Below is a small trained network, with its code and all its weights. Each question gives an input and a class and asks what happens when units are switched off, that is, made to give their printed mean instead of their output.

import numpy as np


def w(rows, s, z=0):
    codes = np.array(rows[::2]) - 128.0
    scale = np.full(codes.shape[1], s)
    scale[-1] = z or s
    return codes * scale


def norm(h):
    return h / np.sqrt((h * h).mean(-1, keepdims=True) + 1e-5)


def f(y):
    return y / 2 * (1 + np.tanh(0.7978845608 * (y + 0.044715 * y**3)))


def log_softmax(a):
    a = a - a.max(-1, keepdims=True)
    return a - np.log(np.exp(a).sum(-1, keepdims=True))


def net(x, mask):
    res = np.array(x, float).reshape(1, 6) / 4 @ E
    u = 0
    for l in range(3):
        y = f(norm(res) @ A[l][:, :-1].T + A[l][:, -1])
        res = res + np.where(mask[u : u + 9], y, B[l][:, -1]) @ B[l][:, :-1]
        u += 9
    return log_softmax(norm(res)[-1] @ U[:, :-1].T + U[:, -1])


A, B = {}, {}
E = w([
[122,153,253],'x0',
[32,239,106],'x1',
[101,229,97],'x2',
[76,56,115],'x3',
[40,105,147],'x4',
[121,100,33],'x5',
],0.0058)
A[0] = w([
[4,97,225,143],'0.n1',
[116,24,220,18],'0.n2',
[129,102,86,91],'0.n3',
[154,135,128,4],'0.n4',
[127,105,81,109],'0.n5',
[123,130,113,104],'0.n6',
[128,138,120,123],'0.n7',
[198,222,170,121],'0.n8',
[83,143,102,25],'0.n9',
],0.013,0.0019)
B[0] = w([
[10,137,211,253],'0.n1',
[224,61,251,231],'0.n2',
[192,139,142,149],'0.n3',
[104,140,126,119],'0.n4',
[217,125,148,154],'0.n5',
[164,101,142,127],'0.n6',
[141,108,144,128],'0.n7',
[89,229,140,211],'0.n8',
[219,57,193,142],'0.n9',
],0.013,0.0062)
A[1] = w([
[145,126,20,102],'1.n1',
[113,112,131,95],'1.n2',
[138,134,101,111],'1.n3',
[3,101,81,144],'1.n4',
[115,79,80,189],'1.n5',
[180,197,204,252],'1.n6',
[140,105,156,233],'1.n7',
[122,171,158,164],'1.n8',
[151,127,66,82],'1.n9',
],0.017,0.0027)
B[1] = w([
[223,241,127,168],'1.n1',
[140,103,137,125],'1.n2',
[138,166,135,130],'1.n3',
[229,34,4,165],'1.n4',
[216,124,116,137],'1.n5',
[72,154,5,254],'1.n6',
[153,110,85,175],'1.n7',
[40,129,122,176],'1.n8',
[178,195,140,149],'1.n9',
],0.017,0.0097)
A[2] = w([
[91,99,22,176],'2.n1',
[149,123,197,225],'2.n2',
[159,255,154,214],'2.n3',
[143,148,188,2],'2.n4',
[145,171,139,71],'2.n5',
[160,171,93,142],'2.n6',
[198,113,96,149],'2.n7',
[53,42,107,208],'2.n8',
[88,199,146,228],'2.n9',
],0.0099,0.0014)
B[2] = w([
[40,73,150,253],'2.n1',
[153,199,134,140],'2.n2',
[107,114,33,225],'2.n3',
[104,177,178,111],'2.n4',
[97,129,108,131],'2.n5',
[126,115,54,182],'2.n6',
[152,63,49,185],'2.n7',
[210,5,156,246],'2.n8',
[99,62,134,191],'2.n9',
],0.013,0.0045)
U = w([
[85,73,133,183],'0',
[98,109,234,150],'1',
[139,214,186,14],'2',
[31,184,49,211],'3',
[210,57,122,170],'4',
[86,142,125,2],'5',
[247,221,59,167],'6',
],0.016,0.0068)

Each question gives the input, the list of numbers given to net, and the class t.
The units are the neurons (one row each of A and B). Each row of codes is followed by its name. A weight is (code - 128) times the scale printed after its matrix; where a second scale follows, it is the last column's (A, B and U).
mask holds one flag per neuron, layer by layer. A switched-off neuron (its flag False) gives its mean, the last column of its row in B, instead of its output. The means were averaged over made-up inputs and are rounded, as every weight is.
A unit's drop is (log p(t) with every unit on - log p(t) with that unit switched off) / (log p(t) with every unit on - log p(t) with every unit switched off).
The circuit of an input: a set's keep is (log p(t) with only the set's units on - log p(t) with every unit switched off) / (log p(t) with every unit on - log p(t) with every unit switched off). Starting from the 12 units with the biggest drops (on a tie, the unit counted first), units are removed one at a time, each time the one whose removal leaves the highest keep (on an exact tie, the one counted first), for as long as the keep stays at least 0.8.
circuit, biggest first: the units of the circuit, biggest drop first
most important unit: the unit with the biggest drop
top k neurons: the k neurons with the biggest drops, biggest first
k most important neurons of layer l: the k neurons of layer l with the biggest drops, biggest first
input [-2,6,8,5,1,2], class 4: circuit, biggest first => [1.n4 0.n8]
input [8,-1,-8,4,6,7], class 1: most important unit => 0.n2
input [-8,-4,6,-3,4,-3], class 6: 2 most important neurons of layer 0 => [0.n1 0.n2]
input [8,5,-8,2,-7,5], class 1: circuit, biggest first => [0.n2 1.n4]
input [-4,-6,-6,-7,0,6], class 6: top 2 neurons => [0.n1 0.n2]
input [2,2,3,4,4,3], class 4: circuit, biggest first => [1.n4 0.n2]
input [6,7,3,4,0,-8], class 0: circuit, biggest first => [1.n1 2.n9]
input [-7,7,6,0,-2,2], class 6: 2 most important neurons of layer 0 => [0.n1 0.n2]
input [4,-2,7,4,3,5], class 4: 2 most important neurons of layer 0 => [0.n2 0.n8]
input [0,-7,-3,-5,-3,7], class 6: 3 most important neurons of layer 0 => [0.n1 0.n2 0.n9]
input [4,5,-8,6,4,5], class 4: top 3 neurons => [2.n8 1.n4 0.n8]
input [1,-4,0,1,8,1], class 1: circuit, biggest first => [0.n2 0.n1]
input [8,6,2,3,8,-5], class 0: top 2 neurons => [1.n4 2.n8]
input [4,-4,1,1,-4,2], class 3: most important unit => 1.n6
input [4,5,-2,2,6,1], class 0: top 2 neurons => [1.n4 0.n1]
input [8,5,1,4,4,-2], class 0: top 2 neurons => [1.n4 2.n8]
input [-6,6,-6,-6,6,3], class 6: top 3 neurons => [0.n1 0.n2 0.n8]
input [5,-8,-3,6,7,-8], class 1: top 3 neurons => [0.n2 0.n1 1.n4]
input [-5,7,-1,7,7,-4], class 0: top 2 neurons => [0.n1 2.n1]
input [7,2,0,-1,3,-1], class 1: circuit, biggest first => [0.n1]
